Here is a tiny trained network, its code and every weight. The questions are about switching its units off for an input and a class, where a switched-off unit gives its printed mean instead of its output.

import numpy as np


def w(rows, s, z=0):
    codes = np.array(rows[::2]) - 128.0
    scale = np.full(codes.shape[1], s)
    scale[-1] = z or s
    return codes * scale


def norm(h):
    return h / np.sqrt((h * h).mean(-1, keepdims=True) + 1e-5)


def f(y):
    return np.maximum(y, 0)


def log_softmax(a):
    a = a - a.max(-1, keepdims=True)
    return a - np.log(np.exp(a).sum(-1, keepdims=True))


def net(x, mask):
    res = np.array(x, float).reshape(1, 3) / 4 @ E
    u = 0
    for l in range(2):
        y = f(norm(res) @ A[l][:, :-1].T + A[l][:, -1])
        res = res + np.where(mask[u : u + 4], y, B[l][:, -1]) @ B[l][:, :-1]
        u += 4
    return log_softmax(norm(res)[-1] @ U[:, :-1].T + U[:, -1])


A, B = {}, {}
E = w([
[99,190,65,44,8,75,168,149,141,61,142],'x0',
[71,86,194,97,148,224,181,49,166,55,83],'x1',
[141,82,192,56,129,66,129,221,109,55,2],'x2',
],0.0076)
A[0] = w([
[181,111,167,139,70,35,142,155,120,65,104,42],'L0N1',
[164,134,73,104,219,52,151,109,125,175,171,189],'L0N2',
[187,159,125,192,156,152,133,124,186,124,3,40],'L0N3',
[66,236,104,69,133,80,233,180,150,144,119,8],'L0N4',
],0.0054,0.0012)
B[0] = w([
[97,144,65,141,111,136,162,158,195,219,177,250],'L0N1',
[77,122,127,51,133,127,191,45,98,105,104,249],'L0N2',
[130,155,105,90,77,182,137,80,161,151,179,206],'L0N3',
[175,177,190,117,165,177,1,107,186,112,89,253],'L0N4',
],0.0094,0.0034)
A[1] = w([
[200,182,109,161,162,14,71,184,34,147,149,90],'L1N1',
[184,83,177,168,250,127,76,143,106,167,114,3],'L1N2',
[122,124,154,102,175,117,100,71,174,166,114,165],'L1N3',
[172,75,158,125,170,103,154,254,133,90,68,77],'L1N4',
],0.0093,0.0031)
B[1] = w([
[109,41,199,148,151,177,156,92,120,57,97,243],'L1N1',
[162,196,106,81,128,105,55,165,219,31,117,236],'L1N2',
[119,103,118,120,63,86,185,171,106,171,118,254],'L1N3',
[124,208,81,203,167,176,149,70,60,166,245,213],'L1N4',
],0.013,0.0063)
U = w([
[170,205,136,80,117,123,6,127,205,54,141,198],'0',
[133,195,79,236,169,173,164,110,77,191,227,169],'1',
[77,35,235,120,164,167,197,80,91,43,93,176],'2',
[132,101,123,73,85,80,168,174,118,223,109,81],'3',
[144,132,114,118,225,63,109,144,65,150,72,38],'4',
[135,90,171,186,152,67,27,154,82,183,100,3],'5',
],0.013,0.0058)

Each question gives the input, the list of numbers given to net, and the class t.
The units are the neurons (one row each of A and B). Each row of codes is followed by its name. A weight is (code - 128) times the scale printed after its matrix; where a second scale follows, it is the last column's (A, B and U).
mask holds one flag per neuron, layer by layer. A switched-off neuron (its flag False) gives its mean, the last column of its row in B, instead of its output. The means were averaged over made-up inputs and are rounded, as every weight is.
A unit's drop is (log p(t) with every unit on - log p(t) with that unit switched off) / (log p(t) with every unit on - log p(t) with every unit switched off).
The circuit of an input: a set's keep is (log p(t) with only the set's units on - log p(t) with every unit switched off) / (log p(t) with every unit on - log p(t) with every unit switched off). Starting from all 8 units, units are removed one at a time, each time the one whose removal leaves the highest keep (on an exact tie, the one counted first), for as long as the keep stays at least 0.8.
units of the circuit, in order: the units of the circuit, biggest drop first
top k neurons: the k neurons with the biggest drops, biggest first
k most important neurons of layer l: the k neurons of layer l with the biggest drops, biggest first
input [7,-3,-7], class 0: units of the circuit, in order -> (L1N4)
input [-2,-3,3], class 3: top 2 neurons -> (L0N1; L0N3)
input [-1,2,-3], class 3: top 3 neurons -> (L1N4; L1N1; L1N3)
input [-7,-8,4], class 2: top 3 neurons -> (L1N1; L0N4; L0N2)
input [3,-5,-4], class 2: units of the circuit, in order -> (L1N1; L0N1)
input [-4,7,7], class 1: units of the circuit, in order -> (L1N4; L1N1)
input [-3,3,-2], class 3: 3 most important neurons of layer 1 -> (L1N3; L1N1; L1N4)
input [-3,0,-2], class 3: units of the circuit, in order -> (L1N3; L1N4)
input [-7,-7,-7], class 0: 2 most important neurons of layer 1 -> (L1N2; L1N4)
input [6,-8,-3], class 2: top 2 neurons -> (L1N1; L1N2)
input [-7,3,-7], class 0: top 2 neurons -> (L1N2; L1N4)
input [-4,-2,0], class 0: top 2 neurons -> (L1N2; L0N1)
input [-8,7,-1], class 0: 2 most important neurons of layer 1 -> (L1N2; L1N1)
input [-1,6,6], class 1: top 2 neurons -> (L1N4; L0N2)
input [5,4,2], class 0: top neuron -> (L1N1)
input [0,-4,-2], class 2: top 3 neurons -> (L0N1; L0N3; L1N4)
input [0,-3,-3], class 3: top 3 neurons -> (L0N2; L1N4; L1N1)
input [-4,-2,1], class 0: top 2 neurons -> (L1N2; L0N1)
input [2,-1,-2], class 3: 3 most important neurons of layer 1 -> (L1N2; L1N3; L1N4)
input [-5,1,7], class 1: top 2 neurons -> (L1N4; L0N4)
input [-2,-2,-2], class 3: top 3 neurons -> (L0N2; L1N4; L1N1)
input [8,-7,-8], class 0: 3 most important neurons of layer 1 -> (L1N4; L1N3; L1N1)
input [-7,6,-1], class 0: most important neuron of layer 0 -> (L0N2)
input [-4,2,0], class 0: 2 most important neurons of layer 0 -> (L0N2; L0N1)
input [4,2,6], class 1: 2 most important neurons of layer 1 -> (L1N4; L1N2)
